Below are the code and all the weights of a small trained network. Each question names an input and a target symbol and asks about switching units off, where a switched-off unit gives its printed mean instead of its output.

import numpy as np


def w(rows, s, z=0):
    codes = np.array(rows[::2]) - 128.0
    scale = np.full(codes.shape[1], s)
    scale[-1] = z or s
    return codes * scale


def norm(h):
    return h / np.sqrt((h * h).mean(-1, keepdims=True) + 1e-5)


def f(y):
    return np.maximum(y, 0)


def softmax(a):
    e = np.exp(a - a.max(-1, keepdims=True))
    return e / e.sum(-1, keepdims=True)


def log_softmax(a):
    a = a - a.max(-1, keepdims=True)
    return a - np.log(np.exp(a).sum(-1, keepdims=True))


def net(x, mask):
    ids = ['αβγδεζηθλμτψω'.index(c) for c in x.split()]
    T = len(ids)
    res = E[ids] + P[:T]
    u = 0
    for l in range(2):
        r = norm(res)
        for j in range(3):
            rows = slice(2 * j, 2 * j + 2)
            q, k, v = (r @ M[l][rows].T for M in (Q, K, V))
            z = softmax(np.where(np.tri(T) > 0, q @ k.T / 2**0.5, -1e9)) @ v
            o = O[l][rows]
            res = res + np.where(mask[u + j], z, o[:, -1]) @ o[:, :-1]
        u += 3
        y = f(norm(res) @ A[l][:, :-1].T + A[l][:, -1])
        res = res + np.where(mask[u : u + 4], y, B[l][:, -1]) @ B[l][:, :-1]
        u += 4
    return log_softmax(norm(res)[-1] @ U[:, :-1].T + U[:, -1])


Q, K, V, O, A, B = {}, {}, {}, {}, {}, {}
E = w([
[147,117,126,135],'α',
[133,123,134,144],'β',
[132,124,113,144],'γ',
[125,127,121,123],'δ',
[115,125,124,137],'ε',
[127,141,140,136],'ζ',
[131,113,117,120],'η',
[138,120,121,120],'θ',
[116,117,120,120],'λ',
[128,129,122,132],'μ',
[142,127,123,128],'τ',
[141,129,123,134],'ψ',
[124,52,254,87],'ω',
],0.0079)
P = w([
[137,106,71,143],'0',
[127,191,162,115],'1',
[130,139,120,119],'2',
[130,142,123,118],'3',
[161,132,46,254],'4',
[132,134,98,94],'5',
[120,145,87,89],'6',
],0.0062)
Q[0] = w([
[53,78,57,204],'L0H0',
[103,1,213,190],'L0H0',
[165,8,151,115],'L0H1',
[166,115,191,57],'L0H1',
[92,25,44,173],'L0H2',
[161,223,15,120],'L0H2',
],0.0089)
K[0] = w([
[129,95,95,72],'L0H0',
[83,172,4,120],'L0H0',
[86,54,90,150],'L0H1',
[99,90,185,126],'L0H1',
[162,109,60,64],'L0H2',
[82,217,93,137],'L0H2',
],0.012)
V[0] = w([
[148,54,201,214],'L0H0',
[77,49,168,46],'L0H0',
[152,126,112,20],'L0H1',
[192,131,168,193],'L0H1',
[255,77,122,77],'L0H2',
[170,223,39,92],'L0H2',
],0.007)
O[0] = w([
[111,202,51,213,82],'L0H0',
[254,94,99,169,67],'L0H0',
[238,167,113,142,143],'L0H1',
[83,139,196,184,125],'L0H1',
[186,229,224,172,111],'L0H2',
[155,190,12,109,254],'L0H2',
],0.0048,0.0066)
A[0] = w([
[127,120,96,163,57],'L0N0',
[158,78,252,155,247],'L0N1',
[149,128,116,115,172],'L0N2',
[104,130,129,93,103],'L0N3',
],0.015,0.0012)
B[0] = w([
[134,121,146,175,203],'L0N0',
[56,133,161,4,178],'L0N1',
[130,119,156,141,220],'L0N2',
[152,128,112,141,253],'L0N3',
],0.013,0.0037)
Q[1] = w([
[109,147,95,5],'L1H0',
[149,83,153,168],'L1H0',
[139,177,49,126],'L1H1',
[140,110,125,157],'L1H1',
[136,109,177,177],'L1H2',
[100,169,117,6],'L1H2',
],0.024)
K[1] = w([
[156,118,71,240],'L1H0',
[103,151,102,78],'L1H0',
[183,92,68,253],'L1H1',
[143,134,170,164],'L1H1',
[121,136,109,65],'L1H2',
[178,104,56,250],'L1H2',
],0.022)
V[1] = w([
[111,5,79,119],'L1H0',
[66,176,67,102],'L1H0',
[134,180,64,145],'L1H1',
[153,146,128,207],'L1H1',
[164,166,48,115],'L1H2',
[48,147,131,183],'L1H2',
],0.018)
O[1] = w([
[41,2,154,149,108],'L1H0',
[85,146,91,39,180],'L1H0',
[201,98,108,157,246],'L1H1',
[105,109,77,194,252],'L1H1',
[179,106,97,52,207],'L1H2',
[70,163,57,165,161],'L1H2',
],0.012,0.013)
A[1] = w([
[133,169,43,96,184],'L1N0',
[166,249,103,109,223],'L1N1',
[25,235,126,41,159],'L1N2',
[207,92,240,146,246],'L1N3',
],0.013,0.0012)
B[1] = w([
[133,160,163,158,254],'L1N0',
[60,101,182,101,207],'L1N1',
[98,109,251,93,163],'L1N2',
[72,149,179,186,165],'L1N3',
],0.018,0.0092)
U = w([
[98,28,188,169,122],'α',
[4,176,119,160,123],'β',
[211,167,190,148,110],'γ',
[68,148,60,134,88],'δ',
[103,122,145,160,73],'ε',
[31,21,67,106,109],'ζ',
[125,206,102,147,97],'η',
[184,182,121,100,134],'θ',
[199,90,29,67,145],'λ',
[184,116,190,200,102],'μ',
[207,43,148,100,139],'τ',
[145,190,112,92,138],'ψ',
[64,119,163,72,254],'ω',
],0.013,0.0063)

Each question gives the input, a string of symbols that net reads in full, and the target symbol t.
The units are the heads (2 rows each of Q, K, V and O) and the neurons (one row each of A and B). Each row of codes is followed by its name. A weight is (code - 128) times the scale printed after its matrix; where a second scale follows, it is the last column's (O, A, B and U).
mask holds one flag per unit, layer by layer, with each layer's heads first. A switched-off unit (its flag False) gives its mean, the last column of its rows in O or B, instead of its output. The means were averaged over made-up inputs and are rounded, as every weight is.
A unit's drop is (log p(t) with every unit on - log p(t) with that unit switched off) / (log p(t) with every unit on - log p(t) with every unit switched off).
The circuit of an input: a set's keep is (log p(t) with only the set's units on - log p(t) with every unit switched off) / (log p(t) with every unit on - log p(t) with every unit switched off). Starting from the 12 units with the biggest drops (on a tie, the unit counted first), units are removed one at a time, each time the one whose removal leaves the highest keep (on an exact tie, the one counted first), for as long as the keep stays at least 0.8.
circuit, biggest first: the units of the circuit, biggest drop first
unit that matters most: the unit with the biggest drop
k most important neurons: the k neurons with the biggest drops, biggest first
k most important neurons of layer l: the k neurons of layer l with the biggest drops, biggest first
which heads matter: for each layer, one digit per head in row order, 1 if its drop is at least 0.15 and else 0, layers parted by /
input ζ μ ε, target ω: unit that matters most => L0H0
input ε β λ ζ ε, target β: circuit, biggest first => L0H1; L1H2
input μ ε ζ, target λ: which heads matter => 001 / 000
input ψ θ λ ε α, target γ: circuit, biggest first => L1H0; L0H0; L1H2; L0N1
input μ μ μ β η δ, target λ: 3 most important neurons => L0N1; L1N3; L1N1
input θ ε γ λ ε, target ζ: circuit, biggest first => L0H2; L1H0
input γ λ β δ β, target α: which heads matter => 101 / 101
input θ δ η ε δ, target τ: which heads matter => 101 / 001
input μ λ λ ε ζ, target α: circuit, biggest first => L0H0; L0H2; L1H2; L1H0
input ε η ε ψ η, target μ: 2 most important neurons => L1N3; L0N2
input μ θ α, target λ: 2 most important neurons of layer 0 => L0N0; L0N1
input γ τ μ μ β α, target λ: which heads matter => 111 / 001
input θ γ ε η, target γ: circuit, biggest first => L0H2; L1H0; L0N1
input ε τ μ, target ζ: circuit, biggest first => L1H0
input η α ε, target μ: which heads matter => 001 / 101
input λ θ δ τ δ, target γ: which heads matter => 100 / 101
input τ θ ε α μ, target γ: circuit, biggest first => L1H0; L1H2; L0H0
input α ε β ε θ, target ζ: which heads matter => 101 / 100
input μ η η, target λ: 2 most important neurons => L0N1; L0N0
input β δ ε η, target β: unit that matters most => L0H0
input η τ μ γ ω, target ω: which heads matter => 000 / 000
input ε μ λ ζ, target ζ: which heads matter => 000 / 100
input μ μ θ, target λ: which heads matter => 001 / 000
input μ ζ β, target λ: 2 most important neurons of layer 0 => L0N0; L0N1
input γ ε μ θ μ μ, target λ: which heads matter => 111 / 001
input λ ε β ζ β, target ζ: which heads matter => 001 / 100
input η δ η γ μ, target τ: circuit, biggest first => L1H2; L0H0; L0N1
input ε μ γ ε γ β τ, target ζ: unit that matters most => L1H0
